Below are the code and all the weights of a small trained network. Each question names an input and a target symbol and asks about switching units off, where a switched-off unit gives its printed mean instead of its output.

import numpy as np


def w(rows, s, z=0):
    codes = np.array(rows[::2]) - 128.0
    scale = np.full(codes.shape[1], s)
    scale[-1] = z or s
    return codes * scale


def f(y):
    return y / 2 * (1 + np.tanh(0.7978845608 * (y + 0.044715 * y**3)))


def softmax(a):
    e = np.exp(a - a.max(-1, keepdims=True))
    return e / e.sum(-1, keepdims=True)


def log_softmax(a):
    a = a - a.max(-1, keepdims=True)
    return a - np.log(np.exp(a).sum(-1, keepdims=True))


def net(x, mask):
    ids = ['ζθλμσφψ'.index(c) for c in x.split()]
    T = len(ids)
    res = E[ids] + P[:T]
    u = 0
    for l in range(2):
        r = res
        for j in range(3):
            rows = slice(2 * j, 2 * j + 2)
            q, k, v = (r @ M[l][rows].T for M in (Q, K, V))
            z = softmax(np.where(np.tri(T) > 0, q @ k.T / 2**0.5, -1e9)) @ v
            o = O[l][rows]
            res = res + np.where(mask[u + j], z, o[:, -1]) @ o[:, :-1]
        u += 3
        y = f(res @ A[l][:, :-1].T + A[l][:, -1])
        res = res + np.where(mask[u : u + 12], y, B[l][:, -1]) @ B[l][:, :-1]
        u += 12
    return log_softmax(res[-1] @ U[:, :-1].T + U[:, -1])


Q, K, V, O, A, B = {}, {}, {}, {}, {}, {}
E = w([
[200,245,168,210],'ζ',
[61,82,120,225],'θ',
[58,54,101,247],'λ',
[217,114,136,181],'μ',
[36,179,199,160],'σ',
[75,174,54,110],'φ',
[100,30,123,45],'ψ',
],0.011)
P = w([
[177,254,201,149],'0',
[154,160,123,141],'1',
[139,132,124,108],'2',
[89,95,146,71],'3',
[67,54,175,65],'4',
[33,23,219,55],'5',
],0.0051)
Q[0] = w([
[35,87,96,201],'0.h0',
[118,72,119,31],'0.h0',
[40,80,155,166],'0.h1',
[139,177,187,72],'0.h1',
[103,74,146,94],'0.h2',
[10,134,50,214],'0.h2',
],0.011)
K[0] = w([
[149,83,59,37],'0.h0',
[48,78,167,143],'0.h0',
[35,96,123,57],'0.h1',
[249,99,43,148],'0.h1',
[95,168,144,133],'0.h2',
[14,103,78,73],'0.h2',
],0.013)
V[0] = w([
[183,84,139,131],'0.h0',
[241,136,184,104],'0.h0',
[203,79,2,83],'0.h1',
[158,209,164,14],'0.h1',
[104,229,85,103],'0.h2',
[165,78,167,61],'0.h2',
],0.0071)
O[0] = w([
[141,144,147,81,77],'0.h0',
[218,86,124,76,34],'0.h0',
[186,139,46,157,22],'0.h1',
[151,255,146,106,42],'0.h1',
[73,162,91,136,195],'0.h2',
[146,151,151,93,5],'0.h2',
],0.0085,0.0024)
A[0] = w([
[83,195,145,94,131],'0.n0',
[229,230,187,254,252],'0.n1',
[161,116,93,56,109],'0.n2',
[167,67,163,72,156],'0.n3',
[170,87,185,70,170],'0.n4',
[103,80,128,71,232],'0.n5',
[180,99,90,100,106],'0.n6',
[160,21,168,102,86],'0.n7',
[84,105,120,32,233],'0.n8',
[79,120,116,52,244],'0.n9',
[57,123,173,179,155],'0.n10',
[177,115,163,120,140],'0.n11',
],0.0082,0.0032)
B[0] = w([
[104,56,78,154,165],'0.n0',
[253,122,35,153,197],'0.n1',
[107,173,162,64,120],'0.n2',
[234,132,170,23,138],'0.n3',
[240,148,184,23,135],'0.n4',
[122,76,117,62,195],'0.n5',
[105,218,147,84,114],'0.n6',
[192,63,147,120,167],'0.n7',
[87,86,62,39,195],'0.n8',
[67,55,59,22,204],'0.n9',
[72,96,161,188,255],'0.n10',
[212,209,128,104,122],'0.n11',
],0.0051,0.0059)
Q[1] = w([
[13,80,83,163],'1.h0',
[139,2,119,35],'1.h0',
[125,164,22,110],'1.h1',
[117,195,133,182],'1.h1',
[45,138,193,200],'1.h2',
[70,35,48,119],'1.h2',
],0.0069)
K[1] = w([
[14,105,68,2],'1.h0',
[67,68,237,132],'1.h0',
[109,71,116,40],'1.h1',
[23,118,77,100],'1.h1',
[70,64,84,143],'1.h2',
[122,65,207,80],'1.h2',
],0.0066)
V[1] = w([
[162,136,19,176],'1.h0',
[128,128,220,219],'1.h0',
[121,68,80,90],'1.h1',
[103,123,89,141],'1.h1',
[82,2,131,139],'1.h2',
[112,106,94,62],'1.h2',
],0.0095)
O[1] = w([
[103,31,95,185,141],'1.h0',
[153,3,87,3,73],'1.h0',
[146,146,188,176,145],'1.h1',
[143,89,121,152,147],'1.h1',
[160,171,76,107,248],'1.h2',
[188,208,141,202,151],'1.h2',
],0.0072,0.013)
A[1] = w([
[109,91,120,104,45],'1.n0',
[82,146,117,166,128],'1.n1',
[72,87,124,166,152],'1.n2',
[62,107,70,160,172],'1.n3',
[248,92,152,147,180],'1.n4',
[200,138,67,113,105],'1.n5',
[166,121,92,185,150],'1.n6',
[178,166,152,146,251],'1.n7',
[104,100,152,175,156],'1.n8',
[149,116,102,78,242],'1.n9',
[103,141,110,89,135],'1.n10',
[102,138,183,61,207],'1.n11',
],0.013,0.0035)
B[1] = w([
[186,132,152,147,153],'1.n0',
[141,151,91,105,216],'1.n1',
[187,177,117,81,212],'1.n2',
[195,161,154,74,251],'1.n3',
[2,118,133,85,182],'1.n4',
[113,140,50,193,153],'1.n5',
[62,114,151,106,188],'1.n6',
[166,111,174,217,177],'1.n7',
[113,177,90,55,178],'1.n8',
[139,31,113,219,167],'1.n9',
[130,73,157,134,145],'1.n10',
[111,118,196,93,145],'1.n11',
],0.0066,0.015)
U = w([
[231,88,65,155,100],'ζ',
[36,106,195,39,161],'θ',
[159,139,193,114,19],'λ',
[100,205,13,41,102],'μ',
[12,66,42,199,253],'σ',
[159,145,73,255,196],'φ',
[187,102,111,126,72],'ψ',
],0.0048,0.0017)

Each question gives the input, a string of symbols that net reads in full, and the target symbol t.
The units are the heads (2 rows each of Q, K, V and O) and the neurons (one row each of A and B). Each row of codes is followed by its name. A weight is (code - 128) times the scale printed after its matrix; where a second scale follows, it is the last column's (O, A, B and U).
mask holds one flag per unit, layer by layer, with each layer's heads first. A switched-off unit (its flag False) gives its mean, the last column of its rows in O or B, instead of its output. The means were averaged over made-up inputs and are rounded, as every weight is.
A unit's drop is (log p(t) with every unit on - log p(t) with that unit switched off) / (log p(t) with every unit on - log p(t) with every unit switched off).
The circuit of an input: a set's keep is (log p(t) with only the set's units on - log p(t) with every unit switched off) / (log p(t) with every unit on - log p(t) with every unit switched off). Starting from the 12 units with the biggest drops (on a tie, the unit counted first), units are removed one at a time, each time the one whose removal leaves the highest keep (on an exact tie, the one counted first), for as long as the keep stays at least 0.8.
circuit, biggest first: the units of the circuit, biggest drop first
unit that matters most: the unit with the biggest drop
k most important neurons: the k neurons with the biggest drops, biggest first
k most important neurons of layer l: the k neurons of layer l with the biggest drops, biggest first
drop when u is switched off: that unit's drop, to one decimal
input φ φ θ, target μ: unit that matters most	1.n8
input σ θ θ, target θ: circuit, biggest first	[0.h1 1.h0]
input λ ζ σ, target θ: circuit, biggest first	[1.h0 0.h1 1.n11]
input λ φ ψ, target σ: 2 most important neurons	[1.n9 1.n3]
input λ μ ζ λ σ σ, target θ: circuit, biggest first	[1.h0 1.n11 0.h1]
input ζ φ σ λ ζ, target θ: 2 most important neurons	[1.n4 0.n1]
input θ φ ψ λ, target φ: 2 most important neurons of layer 0	[0.n8 0.n9]
input λ φ φ ψ, target σ: 3 most important neurons of layer 1	[1.n3 1.n9 1.n5]
input θ λ ζ θ ψ ψ, target ζ: 2 most important neurons	[0.n3 1.n9]
input ψ μ ψ, target λ: 2 most important neurons	[0.n1 1.n4]
input φ λ φ ψ θ σ, target φ: 2 most important neurons of layer 1	[1.n7 1.n4]
input θ σ φ ψ, target ζ: 2 most important neurons	[1.n9 0.n10]
input ψ λ φ μ σ ζ, target σ: 2 most important neurons	[1.n4 0.n1]
input ζ ψ φ μ φ λ, target μ: unit that matters most	0.h1
input φ φ σ, target μ: 2 most important neurons of layer 1	[1.n8 1.n2]
input φ σ ψ, target φ: drop when 1.n8 is switched off	0.1
input λ ψ μ, target σ: drop when 1.h0 is switched off	0.2
input μ ζ φ φ ζ, target θ: drop when 1.n4 is switched off	0.5
input σ λ λ ψ λ, target φ: drop when 1.n7 is switched off	0.2
input ψ λ λ ψ, target λ: unit that matters most	0.h0
